Below is a small trained network, with its code and all its weights. Each question gives an input and a class and asks what happens when units are switched off, that is, made to give their printed mean instead of their output.

import numpy as np


def w(rows, s, z=0):
    codes = np.array(rows[::2]) - 128.0
    scale = np.full(codes.shape[1], s)
    scale[-1] = z or s
    return codes * scale


def norm(h):
    return h / np.sqrt((h * h).mean(-1, keepdims=True) + 1e-5)


def f(y):
    return y / 2 * (1 + np.tanh(0.7978845608 * (y + 0.044715 * y**3)))


def log_softmax(a):
    a = a - a.max(-1, keepdims=True)
    return a - np.log(np.exp(a).sum(-1, keepdims=True))


def net(x, mask):
    res = np.array(x, float).reshape(1, 4) / 4 @ E
    u = 0
    for l in range(2):
        y = f(norm(res) @ A[l][:, :-1].T + A[l][:, -1])
        res = res + np.where(mask[u : u + 11], y, B[l][:, -1]) @ B[l][:, :-1]
        u += 11
    return log_softmax(norm(res)[-1] @ U[:, :-1].T + U[:, -1])


A, B = {}, {}
E = w([
[223,147,161,152,85,24,179],'x0',
[152,244,127,44,185,108,200],'x1',
[127,129,127,129,128,126,129],'x2',
[218,92,115,76,199,189,67],'x3',
],0.011)
A[0] = w([
[9,153,117,116,115,135,135,59],'L0N0',
[208,116,136,118,116,128,105,3],'L0N1',
[74,145,145,137,105,128,160,94],'L0N2',
[89,102,118,157,96,166,96,78],'L0N3',
[86,36,140,196,62,114,108,166],'L0N4',
[207,6,130,178,117,152,71,21],'L0N5',
[156,39,144,191,111,94,119,113],'L0N6',
[93,33,147,159,126,164,107,77],'L0N7',
[121,139,142,136,47,60,154,100],'L0N8',
[218,121,108,125,103,92,104,54],'L0N9',
[120,100,131,89,172,189,91,46],'L0N10',
],0.017,0.0053)
B[0] = w([
[201,90,237,121,165,113,148,203],'L0N0',
[124,97,196,96,126,133,180,165],'L0N1',
[145,94,132,81,131,87,149,168],'L0N2',
[82,70,150,152,146,128,126,183],'L0N3',
[95,101,160,231,92,212,146,253],'L0N4',
[68,181,66,50,171,2,123,241],'L0N5',
[173,157,87,128,34,150,180,209],'L0N6',
[49,105,153,155,188,104,45,210],'L0N7',
[103,170,57,139,103,132,109,195],'L0N8',
[172,86,194,153,97,124,172,182],'L0N9',
[118,152,61,119,110,183,80,198],'L0N10',
],0.028,0.013)
A[1] = w([
[120,149,108,137,120,189,140,113],'L1N0',
[181,155,90,55,126,255,117,8],'L1N1',
[160,117,115,124,141,138,118,41],'L1N2',
[240,141,183,125,145,95,87,84],'L1N3',
[142,169,75,108,116,31,145,62],'L1N4',
[110,137,134,77,245,98,106,190],'L1N5',
[244,102,198,91,172,158,177,74],'L1N6',
[49,116,73,135,118,154,121,196],'L1N7',
[134,164,108,108,111,42,170,53],'L1N8',
[172,146,79,109,155,163,102,3],'L1N9',
[141,124,206,231,201,178,111,16],'L1N10',
],0.023,0.0034)
B[1] = w([
[159,146,133,139,116,112,119,162],'L1N0',
[151,163,120,175,74,105,148,199],'L1N1',
[136,114,140,169,163,146,133,128],'L1N2',
[115,160,87,115,183,76,94,193],'L1N3',
[60,72,173,153,152,130,134,212],'L1N4',
[149,160,110,163,82,197,76,213],'L1N5',
[109,136,90,87,179,189,62,252],'L1N6',
[252,148,147,65,178,142,160,232],'L1N7',
[131,78,183,117,114,111,128,209],'L1N8',
[97,123,84,155,95,126,145,164],'L1N9',
[105,109,147,74,85,40,182,204],'L1N10',
],0.032,0.016)
U = w([
[39,30,246,117,92,61,191,136],'0',
[95,159,100,39,217,167,21,227],'1',
[185,207,82,229,2,175,185,3],'2',
],0.011,0.0011)

Each question gives the input, the list of numbers given to net, and the class t.
The units are the neurons (one row each of A and B). Each row of codes is followed by its name. A weight is (code - 128) times the scale printed after its matrix; where a second scale follows, it is the last column's (A, B and U).
mask holds one flag per neuron, layer by layer. A switched-off neuron (its flag False) gives its mean, the last column of its row in B, instead of its output. The means were averaged over made-up inputs and are rounded, as every weight is.
A unit's drop is (log p(t) with every unit on - log p(t) with that unit switched off) / (log p(t) with every unit on - log p(t) with every unit switched off).
top k neurons: the k neurons with the biggest drops, biggest first
top k neurons in layer l: the k neurons of layer l with the biggest drops, biggest first
drop of u: that unit's drop, to one decimal
input [0,4,4,-8], class 1: top 2 neurons in layer 1	(L1N6; L1N3)
input [0,1,1,6], class 2: top 3 neurons in layer 0	(L0N10; L0N0; L0N6)
input [4,7,-2,-2], class 0: top neuron	(L0N4)
input [5,0,8,7], class 0: top 3 neurons	(L0N5; L0N0; L1N8)
input [-4,-1,-3,0], class 0: top 2 neurons	(L1N10; L0N5)
input [-8,5,-4,1], class 2: top 2 neurons	(L0N10; L1N1)
input [7,0,-3,-1], class 2: top 2 neurons in layer 0	(L0N5; L0N8)
input [-6,-8,1,-1], class 0: top 2 neurons	(L0N4; L1N6)
input [-1,1,8,-8], class 1: top 2 neurons in layer 0	(L0N2; L0N7)
input [0,6,2,6], class 2: top 2 neurons	(L0N0; L1N1)
input [-1,6,8,2], class 2: top 2 neurons in layer 0	(L0N5; L0N0)
input [-5,0,-5,-1], class 0: drop of L0N5	0.2
input [-3,-3,-6,-3], class 0: drop of L0N10	0.0
input [7,0,-5,-3], class 2: top neuron	(L0N5)
input [4,-6,-7,6], class 0: drop of L0N5	0.1
